Below are the code and all the weights of a small trained network. Each question names an input and a target symbol and asks about switching units off, where a switched-off unit gives its printed mean instead of its output.

import numpy as np


def w(rows, s, z=0):
    codes = np.array(rows[::2]) - 128.0
    scale = np.full(codes.shape[1], s)
    scale[-1] = z or s
    return codes * scale


def norm(h):
    return h / np.sqrt((h * h).mean(-1, keepdims=True) + 1e-5)


def f(y):
    return y / 2 * (1 + np.tanh(0.7978845608 * (y + 0.044715 * y**3)))


def softmax(a):
    e = np.exp(a - a.max(-1, keepdims=True))
    return e / e.sum(-1, keepdims=True)


def log_softmax(a):
    a = a - a.max(-1, keepdims=True)
    return a - np.log(np.exp(a).sum(-1, keepdims=True))


def net(x, mask):
    ids = ['ΓΞΠαβδεζηθμστφψ'.index(c) for c in x.split()]
    T = len(ids)
    res = E[ids] + P[:T]
    u = 0
    for l in range(3):
        r = norm(res)
        for j in range(2):
            rows = slice(2 * j, 2 * j + 2)
            q, k, v = (r @ M[l][rows].T for M in (Q, K, V))
            z = softmax(np.where(np.tri(T) > 0, q @ k.T / 2**0.5, -1e9)) @ v
            o = O[l][rows]
            res = res + np.where(mask[u + j], z, o[:, -1]) @ o[:, :-1]
        u += 2
        y = f(norm(res) @ A[l][:, :-1].T + A[l][:, -1])
        res = res + np.where(mask[u : u + 4], y, B[l][:, -1]) @ B[l][:, :-1]
        u += 4
    return log_softmax(norm(res)[-1] @ U[:, :-1].T + U[:, -1])


Q, K, V, O, A, B = {}, {}, {}, {}, {}, {}
E = w([
[130,140,130],'Γ',
[89,147,142],'Ξ',
[127,145,113],'Π',
[131,140,132],'α',
[131,139,132],'β',
[130,140,131],'δ',
[132,148,123],'ε',
[149,131,145],'ζ',
[152,161,128],'η',
[151,158,127],'θ',
[150,131,135],'μ',
[148,126,132],'σ',
[87,1,118],'τ',
[108,115,125],'φ',
[120,96,111],'ψ',
],0.016)
P = w([
[161,43,247],'0',
[184,134,244],'1',
[190,114,210],'2',
[140,136,160],'3',
[125,158,114],'4',
[96,165,87],'5',
[112,176,72],'6',
[128,163,68],'7',
],0.0013)
Q[0] = w([
[201,159,130],'L0H1',
[202,141,99],'L0H1',
[212,117,164],'L0H2',
[107,1,66],'L0H2',
],0.0092)
K[0] = w([
[119,84,137],'L0H1',
[96,89,132],'L0H1',
[188,74,185],'L0H2',
[2,102,188],'L0H2',
],0.0096)
V[0] = w([
[210,74,99],'L0H1',
[66,93,103],'L0H1',
[2,191,144],'L0H2',
[101,73,98],'L0H2',
],0.0073)
O[0] = w([
[90,128,52,136],'L0H1',
[63,157,184,8],'L0H1',
[217,98,253,45],'L0H2',
[100,41,146,4],'L0H2',
],0.0057,0.0035)
A[0] = w([
[8,148,61,50],'L0N1',
[162,149,62,62],'L0N2',
[116,4,7,45],'L0N3',
[156,70,150,3],'L0N4',
],0.0041,0.0015)
B[0] = w([
[198,173,255,173],'L0N1',
[150,78,188,250],'L0N2',
[4,136,122,158],'L0N3',
[172,132,77,27],'L0N4',
],0.0036,0.0011)
Q[1] = w([
[120,254,118],'L1H1',
[189,180,118],'L1H1',
[190,111,157],'L1H2',
[225,98,142],'L1H2',
],0.0078)
K[1] = w([
[2,165,155],'L1H1',
[80,169,213],'L1H1',
[163,70,168],'L1H2',
[199,78,194],'L1H2',
],0.0073)
V[1] = w([
[90,254,180],'L1H1',
[47,238,168],'L1H1',
[105,158,41],'L1H2',
[140,108,143],'L1H2',
],0.0051)
O[1] = w([
[212,59,41,219],'L1H1',
[254,93,56,173],'L1H1',
[179,93,229,255],'L1H2',
[115,137,111,93],'L1H2',
],0.0042,0.0025)
A[1] = w([
[162,157,255,109],'L1N1',
[91,137,126,84],'L1N2',
[122,73,145,86],'L1N3',
[63,10,106,254],'L1N4',
],0.0069,0.0026)
B[1] = w([
[122,82,65,104],'L1N1',
[132,144,180,17],'L1N2',
[165,203,173,34],'L1N3',
[80,254,187,255],'L1N4',
],0.0056,0.00092)
Q[2] = w([
[153,63,225],'L2H1',
[140,48,200],'L2H1',
[153,253,150],'L2H2',
[93,69,88],'L2H2',
],0.0075)
K[2] = w([
[71,194,26],'L2H1',
[79,129,15],'L2H1',
[122,71,254],'L2H2',
[81,156,71],'L2H2',
],0.0066)
V[2] = w([
[168,123,221],'L2H1',
[114,200,96],'L2H1',
[116,2,174],'L2H2',
[117,229,189],'L2H2',
],0.0074)
O[2] = w([
[119,166,220,77],'L2H1',
[129,191,59,178],'L2H1',
[56,1,145,3],'L2H2',
[96,211,181,100],'L2H2',
],0.0052,0.0046)
A[2] = w([
[252,172,119,234],'L2N1',
[147,224,32,157],'L2N2',
[111,124,145,3],'L2N3',
[151,200,50,186],'L2N4',
],0.0036,0.0043)
B[2] = w([
[52,82,210,254],'L2N1',
[66,49,146,213],'L2N2',
[162,248,3,102],'L2N3',
[45,106,158,215],'L2N4',
],0.0041,0.0063)
U = w([
[137,99,140,3],'Γ',
[144,100,234,101],'Ξ',
[159,55,141,69],'Π',
[149,101,141,14],'α',
[145,94,137,31],'β',
[154,90,145,39],'δ',
[247,142,165,224],'ε',
[150,101,67,169],'ζ',
[180,171,113,56],'η',
[171,172,109,49],'θ',
[100,147,33,221],'μ',
[71,152,41,155],'σ',
[1,55,127,120],'τ',
[87,209,216,217],'φ',
[48,193,140,130],'ψ',
],0.013,0.0045)

Each question gives the input, a string of symbols that net reads in full, and the target symbol t.
The units are the heads (2 rows each of Q, K, V and O) and the neurons (one row each of A and B). Each row of codes is followed by its name. A weight is (code - 128) times the scale printed after its matrix; where a second scale follows, it is the last column's (O, A, B and U).
mask holds one flag per unit, layer by layer, with each layer's heads first. A switched-off unit (its flag False) gives its mean, the last column of its rows in O or B, instead of its output. The means were averaged over made-up inputs and are rounded, as every weight is.
A unit's drop is (log p(t) with every unit on - log p(t) with that unit switched off) / (log p(t) with every unit on - log p(t) with every unit switched off).
most important unit: the unit with the biggest drop
top k neurons in layer l: the k neurons of layer l with the biggest drops, biggest first
heads that matter: for each layer, one digit per head in row order, 1 if its drop is at least 0.15 and else 0, layers parted by /
drop when u is switched off: that unit's drop, to one decimal
input Ξ μ μ, target Ξ: heads that matter -> 11 / 00 / 10
input α Π ε α ε η, target ε: most important unit -> L1N4
input φ Π ε φ α μ, target φ: heads that matter -> 01 / 01 / 11
input ε Π Π ε ε ε, target ε: heads that matter -> 01 / 00 / 00
input τ α ε, target τ: heads that matter -> 01 / 01 / 01
input Γ ε ε φ Π, target φ: heads that matter -> 01 / 01 / 00
input φ σ ε ε ζ φ α, target φ: heads that matter -> 01 / 00 / 11
input ζ ζ Γ ε ε φ ζ, target φ: heads that matter -> 11 / 10 / 10
input ζ Γ ε β φ δ, target φ: heads that matter -> 11 / 11 / 10
input ε σ Π ε ε τ Π, target τ: heads that matter -> 10 / 10 / 00
input Ξ Π ε ψ Γ, target Ξ: heads that matter -> 01 / 00 / 10
input τ Ξ μ σ θ μ ε σ, target τ: heads that matter -> 11 / 00 / 10
input ζ ζ Π η φ σ μ, target φ: top 2 neurons in layer 1 -> (L1N4, L1N1)
input ε τ δ β, target τ: most important unit -> L2H2
input Π η ζ Γ φ μ Π, target φ: top 2 neurons in layer 1 -> (L1N4, L1N1)
input α Γ ε ε τ α, target τ: drop when L1H2 is switched off -> 0.2
input Π θ φ φ ε, target φ: drop when L0H2 is switched off -> 0.2
input ε ε φ η, target φ: drop when L1N1 is switched off -> 0.0
input α ζ β δ ε ε φ δ, target φ: top 3 neurons in layer 0 -> (L0N3, L0N1, L0N2)
input τ τ θ Ξ ε Ξ α, target ε: most important unit -> L1H1
